Below are the code and all the weights of a small trained network. Each question names an input and a class and asks about switching units off, where a switched-off unit gives its printed mean instead of its output.

import numpy as np


def w(rows, s, z=0):
    codes = np.array(rows[::2]) - 128.0
    scale = np.full(codes.shape[1], s)
    scale[-1] = z or s
    return codes * scale


def norm(h):
    return h / np.sqrt((h * h).mean(-1, keepdims=True) + 1e-5)


def f(y):
    return np.maximum(y, 0)


def log_softmax(a):
    a = a - a.max(-1, keepdims=True)
    return a - np.log(np.exp(a).sum(-1, keepdims=True))


def net(x, mask):
    res = np.array(x, float).reshape(1, 8) / 4 @ E
    u = 0
    for l in range(2):
        y = f(norm(res) @ A[l][:, :-1].T + A[l][:, -1])
        res = res + np.where(mask[u : u + 4], y, B[l][:, -1]) @ B[l][:, :-1]
        u += 4
    return log_softmax(norm(res)[-1] @ U[:, :-1].T + U[:, -1])


A, B = {}, {}
E = w([
[139,194,7,129,110,178,181,88,79],'x0',
[156,40,84,144,60,117,108,133,58],'x1',
[155,81,129,106,208,218,49,94,158],'x2',
[197,104,96,97,214,128,171,23,111],'x3',
[63,79,84,254,94,33,204,119,64],'x4',
[81,116,50,125,175,243,249,150,127],'x5',
[127,240,125,183,190,199,89,154,64],'x6',
[219,142,170,156,74,121,135,208,43],'x7',
],0.005)
A[0] = w([
[162,113,87,100,199,209,169,107,65,126],'L0N1',
[198,146,164,85,131,139,133,114,177,195],'L0N2',
[121,206,186,200,121,21,113,186,71,254],'L0N3',
[127,106,17,255,89,143,205,166,109,86],'L0N4',
],0.0062,0.0023)
B[0] = w([
[147,153,217,172,36,116,180,165,104,219],'L0N1',
[34,181,129,100,178,128,185,12,42,191],'L0N2',
[129,125,110,241,105,173,139,95,86,255],'L0N3',
[76,219,166,85,178,68,183,129,151,224],'L0N4',
],0.011,0.0059)
A[1] = w([
[104,144,254,134,47,61,242,130,120,252],'L1N1',
[14,86,185,51,177,148,74,85,203,81],'L1N2',
[18,189,76,188,154,12,193,108,132,185],'L1N3',
[104,64,94,152,185,131,79,78,124,90],'L1N4',
],0.0067,0.0027)
B[1] = w([
[144,150,141,52,126,171,147,122,80,248],'L1N1',
[84,27,133,80,130,15,171,189,93,166],'L1N2',
[168,127,115,44,165,250,137,41,145,224],'L1N3',
[125,137,184,130,24,2,85,189,216,142],'L1N4',
],0.0099,0.013)
U = w([
[172,153,136,247,111,131,77,110,141,7],'0',
[143,156,149,58,126,196,159,73,115,252],'1',
[130,72,139,68,146,29,118,165,162,14],'2',
],0.011,0.0025)

Each question gives the input, the list of numbers given to net, and the class t.
The units are the neurons (one row each of A and B). Each row of codes is followed by its name. A weight is (code - 128) times the scale printed after its matrix; where a second scale follows, it is the last column's (A, B and U).
mask holds one flag per neuron, layer by layer. A switched-off neuron (its flag False) gives its mean, the last column of its row in B, instead of its output. The means were averaged over made-up inputs and are rounded, as every weight is.
A unit's drop is (log p(t) with every unit on - log p(t) with that unit switched off) / (log p(t) with every unit on - log p(t) with every unit switched off).
The circuit of an input: a set's keep is (log p(t) with only the set's units on - log p(t) with every unit switched off) / (log p(t) with every unit on - log p(t) with every unit switched off). Starting from all 8 units, units are removed one at a time, each time the one whose removal leaves the highest keep (on an exact tie, the one counted first), for as long as the keep stays at least 0.8.
circuit, biggest first: the units of the circuit, biggest drop first
most important unit: the unit with the biggest drop
k most important neurons: the k neurons with the biggest drops, biggest first
top k neurons in layer l: the k neurons of layer l with the biggest drops, biggest first
drop when u is switched off: that unit's drop, to one decimal
input [-6,-5,-1,-5,-6,0,7,7], class 0: circuit, biggest first -> [L1N3 L0N3]
input [-8,0,-2,-8,-1,5,-7,0], class 2: circuit, biggest first -> [L1N3 L0N4 L0N2]
input [3,1,-4,-7,1,-5,7,4], class 0: circuit, biggest first -> [L0N3]
input [-8,-5,5,6,3,-3,2,4], class 0: circuit, biggest first -> [L0N4 L1N3]
input [-4,-1,2,6,8,-8,0,8], class 0: 2 most important neurons -> [L0N3 L0N4]
input [3,-6,3,-4,-8,-4,-5,1], class 2: top 3 neurons in layer 0 -> [L0N3 L0N1 L0N4]
input [-6,3,-5,1,0,1,-6,-8], class 2: circuit, biggest first -> [L1N2 L0N3]
input [-2,1,-2,3,-4,0,-8,2], class 2: 4 most important neurons -> [L0N3 L0N1 L1N2 L0N4]
input [-6,7,-3,-2,-5,2,-1,-2], class 2: 2 most important neurons -> [L0N1 L1N2]
input [-8,6,-1,1,-1,-7,6,-7], class 0: 3 most important neurons -> [L0N3 L0N4 L1N1]
input [-2,1,-4,6,-1,-6,8,-3], class 0: top 2 neurons in layer 1 -> [L1N1 L1N4]
input [-4,-6,-5,8,6,-7,2,6], class 0: drop when L0N4 is switched off -> 0.4
input [8,4,8,-8,-5,-2,0,-7], class 2: drop when L1N3 is switched off -> 0.3
input [-5,0,3,-2,-3,5,-3,0], class 2: drop when L1N2 is switched off -> 0.4
input [6,4,8,-1,3,-8,8,-7], class 0: most important unit -> L0N4
